Here is a tiny trained network, its code and every weight. The questions are about switching its units off for an input and a class, where a switched-off unit gives its printed mean instead of its output.

import numpy as np


def w(rows, s, z=0):
    codes = np.array(rows[::2]) - 128.0
    scale = np.full(codes.shape[1], s)
    scale[-1] = z or s
    return codes * scale


def f(y):
    return y / 2 * (1 + np.tanh(0.7978845608 * (y + 0.044715 * y**3)))


def log_softmax(a):
    a = a - a.max(-1, keepdims=True)
    return a - np.log(np.exp(a).sum(-1, keepdims=True))


def net(x, mask):
    res = np.array(x, float).reshape(1, 6) / 4 @ E
    y = f(res @ A[0][:, :-1].T + A[0][:, -1])
    res = res + np.where(mask, y, B[0][:, -1]) @ B[0][:, :-1]
    return log_softmax(res[-1] @ U[:, :-1].T + U[:, -1])


A, B = {}, {}
E = w([
[203,184,49],'x0',
[73,27,41],'x1',
[130,129,130],'x2',
[124,127,126],'x3',
[254,37,156],'x4',
[129,125,124],'x5',
],0.0066)
A[0] = w([
[163,82,153,86],'N0',
[161,103,146,66],'N1',
[143,146,86,235],'N2',
[107,97,120,153],'N3',
[68,100,201,24],'N4',
[129,101,119,85],'N5',
[87,195,95,86],'N6',
[63,169,119,73],'N7',
[141,216,176,123],'N8',
[210,190,179,207],'N9',
[137,153,172,254],'N10',
[83,74,79,138],'N11',
[174,171,47,24],'N12',
[153,72,165,62],'N13',
[46,164,160,87],'N14',
[212,87,99,108],'N15',
[105,78,72,61],'N16',
[102,214,36,54],'N17',
[135,165,159,207],'N18',
[180,93,113,74],'N19',
[142,131,56,157],'N20',
[86,180,95,41],'N21',
[183,86,163,104],'N22',
[176,88,166,97],'N23',
[151,151,161,233],'N24',
[82,172,111,135],'N25',
[129,111,117,201],'N26',
[224,194,51,80],'N27',
[141,167,161,170],'N28',
[126,135,129,237],'N29',
[200,184,11,11],'N30',
[125,76,70,137],'N31',
[156,172,93,212],'N32',
[87,57,202,90],'N33',
[65,147,151,60],'N34',
[77,93,41,85],'N35',
[86,88,210,35],'N36',
[100,117,138,18],'N37',
[90,140,131,41],'N38',
[132,77,56,198],'N39',
[87,93,193,45],'N40',
[162,164,244,153],'N41',
[133,59,63,163],'N42',
],0.013,0.0059)
B[0] = w([
[158,183,84,155],'N0',
[168,171,89,133],'N1',
[56,28,179,214],'N2',
[97,129,128,159],'N3',
[148,174,169,151],'N4',
[127,145,124,125],'N5',
[151,131,95,184],'N6',
[177,145,67,175],'N7',
[84,171,92,205],'N8',
[76,138,101,254],'N9',
[66,92,93,216],'N10',
[88,171,126,208],'N11',
[145,227,205,159],'N12',
[194,175,104,150],'N13',
[175,160,68,188],'N14',
[132,136,106,205],'N15',
[110,205,128,167],'N16',
[195,174,121,203],'N17',
[70,114,116,190],'N18',
[148,200,97,157],'N19',
[84,161,175,187],'N20',
[164,160,118,157],'N21',
[133,183,80,178],'N22',
[150,211,63,168],'N23',
[70,110,98,203],'N24',
[185,84,111,186],'N25',
[50,122,112,174],'N26',
[130,138,160,218],'N27',
[68,149,131,174],'N28',
[110,54,105,195],'N29',
[164,202,253,195],'N30',
[89,165,107,194],'N31',
[99,71,169,209],'N32',
[113,152,193,178],'N33',
[194,180,132,152],'N34',
[91,176,117,206],'N35',
[147,253,231,152],'N36',
[147,229,143,113],'N37',
[201,197,115,124],'N38',
[64,146,116,234],'N39',
[166,170,212,144],'N40',
[54,194,93,222],'N41',
[70,166,112,224],'N42',
],0.0069,0.0072)
U = w([
[105,149,101,213],'0',
[105,148,100,205],'1',
[131,192,190,129],'2',
[178,192,27,116],'3',
[96,138,97,166],'4',
[60,164,82,6],'5',
[159,58,113,87],'6',
[255,117,152,68],'7',
],0.014)

Each question gives the input, the list of numbers given to net, and the class t.
The units are the neurons (one row each of A and B). Each row of codes is followed by its name. A weight is (code - 128) times the scale printed after its matrix; where a second scale follows, it is the last column's (A, B and U).
mask holds one flag per neuron, in row order. A switched-off neuron (its flag False) gives its mean, the last column of its row in B, instead of its output. The means were averaged over made-up inputs and are rounded, as every weight is.
A unit's drop is (log p(t) with every unit on - log p(t) with that unit switched off) / (log p(t) with every unit on - log p(t) with every unit switched off).
The circuit of an input: a set's keep is (log p(t) with only the set's units on - log p(t) with every unit switched off) / (log p(t) with every unit on - log p(t) with every unit switched off). Starting from the 12 units with the biggest drops (on a tie, the unit counted first), units are removed one at a time, each time the one whose removal leaves the highest keep (on an exact tie, the one counted first), for as long as the keep stays at least 0.8.
units of the circuit, in order: the units of the circuit, biggest drop first
most important unit: the unit with the biggest drop
k most important neurons: the k neurons with the biggest drops, biggest first
drop when u is switched off: that unit's drop, to one decimal
input [-8,4,-4,7,6,6], class 2: units of the circuit, in order => [N36, N33]
input [-3,8,7,-5,6,2], class 5: units of the circuit, in order => [N42, N39, N31]
input [8,-3,-2,-6,7,1], class 2: units of the circuit, in order => [N30]
input [2,-8,-1,4,-6,6], class 5: units of the circuit, in order => [N8, N41]
input [6,-1,4,-2,0,-4], class 2: units of the circuit, in order => [N30, N12]
input [-1,7,-2,5,5,2], class 5: units of the circuit, in order => [N42, N39, N31]
input [6,-8,-6,0,-2,-6], class 5: units of the circuit, in order => [N9, N8]
input [0,-8,-1,4,6,-3], class 5: 2 most important neurons => [N41, N9]
input [-8,-1,3,-3,6,3], class 2: 2 most important neurons => [N36, N33]
input [6,3,1,-5,-2,-3], class 2: 2 most important neurons => [N30, N12]
input [0,-5,-4,3,-6,-1], class 3: 2 most important neurons => [N14, N7]
input [-5,-6,5,-3,6,3], class 3: 2 most important neurons => [N23, N2]
input [4,4,-5,4,-6,-5], class 3: 2 most important neurons => [N17, N7]
input [-6,-1,-5,0,2,-5], class 2: 3 most important neurons => [N36, N33, N40]
input [-7,-1,4,6,8,-4], class 3: most important unit => N23
input [7,3,3,3,-1,6], class 2: 2 most important neurons => [N30, N12]
input [-8,8,-6,5,6,-3], class 2: drop when N36 is switched off => 0.3
input [-8,8,4,2,-4,4], class 2: drop when N40 is switched off => 0.2
input [0,-5,8,-4,-8,7], class 3: drop when N14 is switched off => 0.1
